Below is a small trained network, with its code and all its weights. Each question gives an input and a target symbol and asks what happens when units are switched off, that is, made to give their printed mean instead of their output.

import numpy as np


def w(rows, s, z=0):
    codes = np.array(rows[::2]) - 128.0
    scale = np.full(codes.shape[1], s)
    scale[-1] = z or s
    return codes * scale


def f(y):
    return np.maximum(y, 0)


def softmax(a):
    e = np.exp(a - a.max(-1, keepdims=True))
    return e / e.sum(-1, keepdims=True)


def log_softmax(a):
    a = a - a.max(-1, keepdims=True)
    return a - np.log(np.exp(a).sum(-1, keepdims=True))


def net(x, mask):
    ids = ['Ξβγεζημπσψω'.index(c) for c in x.split()]
    T = len(ids)
    res = E[ids] + P[:T]
    u = 0
    for l in range(3):
        q, k, v = (res @ M[l].T for M in (Q, K, V))
        z = softmax(np.where(np.tri(T) > 0, q @ k.T / 3**0.5, -1e9)) @ v
        res = res + np.where(mask[u], z, O[l][:, -1]) @ O[l][:, :-1]
        u += 1
        y = f(res @ A[l][:, :-1].T + A[l][:, -1])
        res = res + np.where(mask[u : u + 16], y, B[l][:, -1]) @ B[l][:, :-1]
        u += 16
    return log_softmax(res[-1] @ U[:, :-1].T + U[:, -1])


Q, K, V, O, A, B = {}, {}, {}, {}, {}, {}
E = w([
[151,121,125,27],'Ξ',
[74,91,183,112],'β',
[213,99,37,239],'γ',
[178,161,171,95],'ε',
[182,205,167,130],'ζ',
[154,89,102,72],'η',
[115,119,192,177],'μ',
[130,213,187,103],'π',
[36,250,116,93],'σ',
[167,132,233,178],'ψ',
[84,91,125,136],'ω',
],0.019)
P = w([
[74,222,86,157],'0',
[102,155,103,149],'1',
[115,120,110,146],'2',
[127,98,121,147],'3',
[136,78,129,148],'4',
[140,63,134,148],'5',
[145,49,140,149],'6',
[151,39,148,149],'7',
[155,26,154,150],'8',
[155,18,156,151],'9',
[160,8,162,153],'10',
[164,1,167,150],'11',
],0.0067)
Q[0] = w([
[128,255,135,131],'L0H0',
[173,126,220,164],'L0H0',
[221,96,119,71],'L0H0',
],0.008)
K[0] = w([
[162,202,206,58],'L0H0',
[191,169,190,169],'L0H0',
[254,147,77,56],'L0H0',
],0.0081)
V[0] = w([
[171,125,166,131],'L0H0',
[127,91,2,226],'L0H0',
[182,150,57,76],'L0H0',
],0.0075)
O[0] = w([
[103,216,45,170,254],'L0H0',
[227,233,253,74,113],'L0H0',
[66,189,234,246,76],'L0H0',
],0.0046,0.0009)
A[0] = w([
[134,70,83,112,83],'L0N0',
[195,134,137,135,112],'L0N1',
[131,165,27,120,144],'L0N2',
[80,130,154,58,66],'L0N3',
[145,142,25,98,121],'L0N4',
[157,193,52,112,15],'L0N5',
[124,101,2,175,75],'L0N6',
[123,139,146,107,102],'L0N7',
[197,88,98,163,192],'L0N8',
[162,145,50,79,53],'L0N9',
[60,122,135,72,101],'L0N10',
[39,120,117,108,109],'L0N11',
[114,197,156,64,108],'L0N12',
[134,196,165,78,177],'L0N13',
[188,168,98,179,122],'L0N14',
[73,104,73,108,255],'L0N15',
],0.014,0.006)
B[0] = w([
[56,145,145,101,165],'L0N0',
[130,147,186,160,196],'L0N1',
[134,172,86,77,169],'L0N2',
[185,101,115,206,187],'L0N3',
[125,214,144,60,160],'L0N4',
[44,108,78,209,144],'L0N5',
[107,240,29,170,149],'L0N6',
[134,131,114,151,142],'L0N7',
[171,160,98,113,243],'L0N8',
[231,155,37,90,141],'L0N9',
[204,86,130,181,202],'L0N10',
[150,146,222,174,195],'L0N11',
[141,74,141,42,191],'L0N12',
[116,147,5,80,224],'L0N13',
[106,188,115,183,204],'L0N14',
[143,164,255,106,254],'L0N15',
],0.0087,0.0062)
Q[1] = w([
[95,216,168,72],'L1H0',
[66,97,148,179],'L1H0',
[70,77,146,2],'L1H0',
],0.0099)
K[1] = w([
[80,224,198,2],'L1H0',
[111,124,190,143],'L1H0',
[116,96,148,43],'L1H0',
],0.0088)
V[1] = w([
[134,3,226,107],'L1H0',
[143,104,96,63],'L1H0',
[196,55,211,145],'L1H0',
],0.005)
O[1] = w([
[35,149,169,93,3],'L1H0',
[113,118,132,154,99],'L1H0',
[97,144,2,144,108],'L1H0',
],0.0095,0.0065)
A[1] = w([
[118,149,136,137,188],'L1N0',
[68,144,169,196,140],'L1N1',
[131,169,149,93,187],'L1N2',
[57,131,183,229,68],'L1N3',
[53,43,177,87,245],'L1N4',
[99,209,157,120,81],'L1N5',
[67,194,69,115,238],'L1N6',
[4,133,114,103,1],'L1N7',
[82,139,70,120,103],'L1N8',
[68,138,71,130,69],'L1N9',
[32,154,88,141,66],'L1N10',
[83,168,184,68,211],'L1N11',
[98,148,178,204,114],'L1N12',
[119,110,106,138,81],'L1N13',
[112,114,222,153,97],'L1N14',
[138,115,198,131,118],'L1N15',
],0.011,0.0051)
B[1] = w([
[101,133,141,136,175],'L1N0',
[199,162,163,54,173],'L1N1',
[120,125,167,159,221],'L1N2',
[211,165,147,2,175],'L1N3',
[60,139,117,183,226],'L1N4',
[136,84,69,102,174],'L1N5',
[220,126,188,27,164],'L1N6',
[59,75,116,236,141],'L1N7',
[189,202,175,85,129],'L1N8',
[245,167,144,82,129],'L1N9',
[134,47,68,158,133],'L1N10',
[140,178,141,195,254],'L1N11',
[180,160,131,71,193],'L1N12',
[165,145,120,111,128],'L1N13',
[155,108,76,155,200],'L1N14',
[119,134,58,132,205],'L1N15',
],0.0087,0.0072)
Q[2] = w([
[144,184,137,154],'L2H0',
[100,4,114,68],'L2H0',
[114,86,119,80],'L2H0',
],0.019)
K[2] = w([
[163,150,218,138],'L2H0',
[60,70,5,100],'L2H0',
[76,55,31,67],'L2H0',
],0.013)
V[2] = w([
[164,191,2,74],'L2H0',
[170,112,195,109],'L2H0',
[67,154,50,209],'L2H0',
],0.0076)
O[2] = w([
[66,161,67,90,250],'L2H0',
[108,77,254,130,183],'L2H0',
[117,150,72,82,81],'L2H0',
],0.0092,0.013)
A[2] = w([
[79,98,110,84,75],'L2N0',
[186,149,147,112,157],'L2N1',
[41,145,169,188,100],'L2N2',
[81,132,109,250,217],'L2N3',
[38,32,86,224,117],'L2N4',
[157,121,91,207,147],'L2N5',
[89,34,45,123,133],'L2N6',
[171,142,181,103,12],'L2N7',
[79,61,105,87,173],'L2N8',
[141,78,58,91,90],'L2N9',
[127,152,170,209,115],'L2N10',
[113,148,179,85,150],'L2N11',
[40,99,135,142,134],'L2N12',
[139,103,157,62,167],'L2N13',
[183,52,187,151,141],'L2N14',
[41,89,129,242,100],'L2N15',
],0.013,0.011)
B[2] = w([
[179,126,182,142,138],'L2N0',
[109,109,143,161,247],'L2N1',
[118,90,103,142,153],'L2N2',
[76,94,159,91,182],'L2N3',
[166,115,114,253,144],'L2N4',
[72,107,148,117,190],'L2N5',
[100,89,138,60,148],'L2N6',
[112,135,61,84,165],'L2N7',
[204,110,174,100,149],'L2N8',
[146,125,84,131,148],'L2N9',
[125,101,107,106,201],'L2N10',
[157,110,115,153,205],'L2N11',
[112,162,166,137,145],'L2N12',
[139,142,128,149,183],'L2N13',
[116,170,117,125,214],'L2N14',
[131,223,80,71,144],'L2N15',
],0.015,0.014)
U = w([
[136,149,62,139,52],'Ξ',
[157,81,146,78,45],'β',
[188,201,168,189,246],'γ',
[125,158,112,58,75],'ε',
[68,138,188,34,120],'ζ',
[109,95,94,75,89],'η',
[104,213,115,78,13],'μ',
[138,63,80,161,42],'π',
[124,195,161,49,3],'σ',
[58,156,103,128,87],'ψ',
[106,7,182,171,214],'ω',
],0.011,0.0052)

Each question gives the input, a string of symbols that net reads in full, and the target symbol t.
The units are the heads (3 rows each of Q, K, V and O) and the neurons (one row each of A and B). Each row of codes is followed by its name. A weight is (code - 128) times the scale printed after its matrix; where a second scale follows, it is the last column's (O, A, B and U).
mask holds one flag per unit, layer by layer, with each layer's heads first. A switched-off unit (its flag False) gives its mean, the last column of its rows in O or B, instead of its output. The means were averaged over made-up inputs and are rounded, as every weight is.
A unit's drop is (log p(t) with every unit on - log p(t) with that unit switched off) / (log p(t) with every unit on - log p(t) with every unit switched off).
The circuit of an input: a set's keep is (log p(t) with only the set's units on - log p(t) with every unit switched off) / (log p(t) with every unit on - log p(t) with every unit switched off). Starting from the 12 units with the biggest drops (on a tie, the unit counted first), units are removed one at a time, each time the one whose removal leaves the highest keep (on an exact tie, the one counted first), for as long as the keep stays at least 0.8.
units of the circuit, in order: the units of the circuit, biggest drop first
k most important neurons: the k neurons with the biggest drops, biggest first
top k neurons in layer l: the k neurons of layer l with the biggest drops, biggest first
input ε ζ η π Ξ ω ζ μ, target γ: units of the circuit, in order	[L0N13; L2H0; L2N14]
input ω μ β η ψ ζ β β β β β, target ψ: units of the circuit, in order	[L2N15; L1N4; L1H0; L2N4]
input η σ ω β ζ β Ξ β, target ζ: units of the circuit, in order	[L1N3; L1H0; L0N8]
input ε ψ Ξ ζ β μ μ Ξ, target ω: top 2 neurons in layer 0	[L0N9; L0N0]
input ε ζ η β γ μ, target η: 2 most important neurons	[L2N6; L0N15]
input ε β β η Ξ Ξ ε σ π, target ω: 2 most important neurons	[L0N15; L0N8]
input η ψ σ ζ Ξ η μ ω, target γ: most important neuron	[L1N3]
input ζ Ξ Ξ β β β η η ω Ξ σ μ, target γ: 3 most important neurons	[L0N15; L1N6; L1N3]
input η ζ π Ξ ω Ξ η η, target ζ: 4 most important neurons	[L0N13; L2N15; L2N3; L0N8]
input ζ ψ η μ ζ ζ π β γ Ξ, target β: top 4 neurons in layer 0	[L0N13; L0N15; L0N12; L0N3]
input η β ω ζ ε Ξ, target γ: 3 most important neurons	[L0N9; L1N4; L0N3]
input ζ ψ Ξ β β Ξ Ξ, target ζ: top 2 neurons in layer 1	[L1N3; L1N12]
input μ Ξ γ, target ψ: units of the circuit, in order	[L2N5; L0N6]
input μ η β η, target ω: units of the circuit, in order	[L0N13; L1N3; L2H0]
input β ε Ξ η Ξ ε, target ω: units of the circuit, in order	[L2H0; L2N15]
input γ η Ξ ζ β μ ε ζ Ξ, target β: top 4 neurons in layer 2	[L2N8; L2N6; L2N1; L2N5]
input μ μ ε Ξ μ, target ζ: units of the circuit, in order	[L2N3; L1H0]
input γ η γ σ, target γ: units of the circuit, in order	[L1H0]
input η η μ η σ ψ ζ Ξ Ξ ζ, target ω: top 2 neurons in layer 1	[L1N3; L1N1]
input γ γ Ξ η, target γ: units of the circuit, in order	[L0H0]
input ψ μ ζ ψ γ μ, target η: top 2 neurons in layer 0	[L0N12; L0N15]
input β Ξ σ η Ξ ζ β π σ ψ β, target ζ: 3 most important neurons	[L1N3; L1N1; L1N4]
input γ μ η ω ε ψ ω ε μ β ε ε, target ε: 2 most important neurons	[L0N8; L0N15]
input γ β ζ Ξ μ μ ζ ε ζ ω, target ζ: 2 most important neurons	[L2N6; L2N15]
input η β β ψ Ξ γ Ξ ω, target ζ: top 2 neurons in layer 2	[L2N6; L2N12]
input β ε Ξ, target γ: 3 most important neurons	[L0N9; L1N4; L1N7]
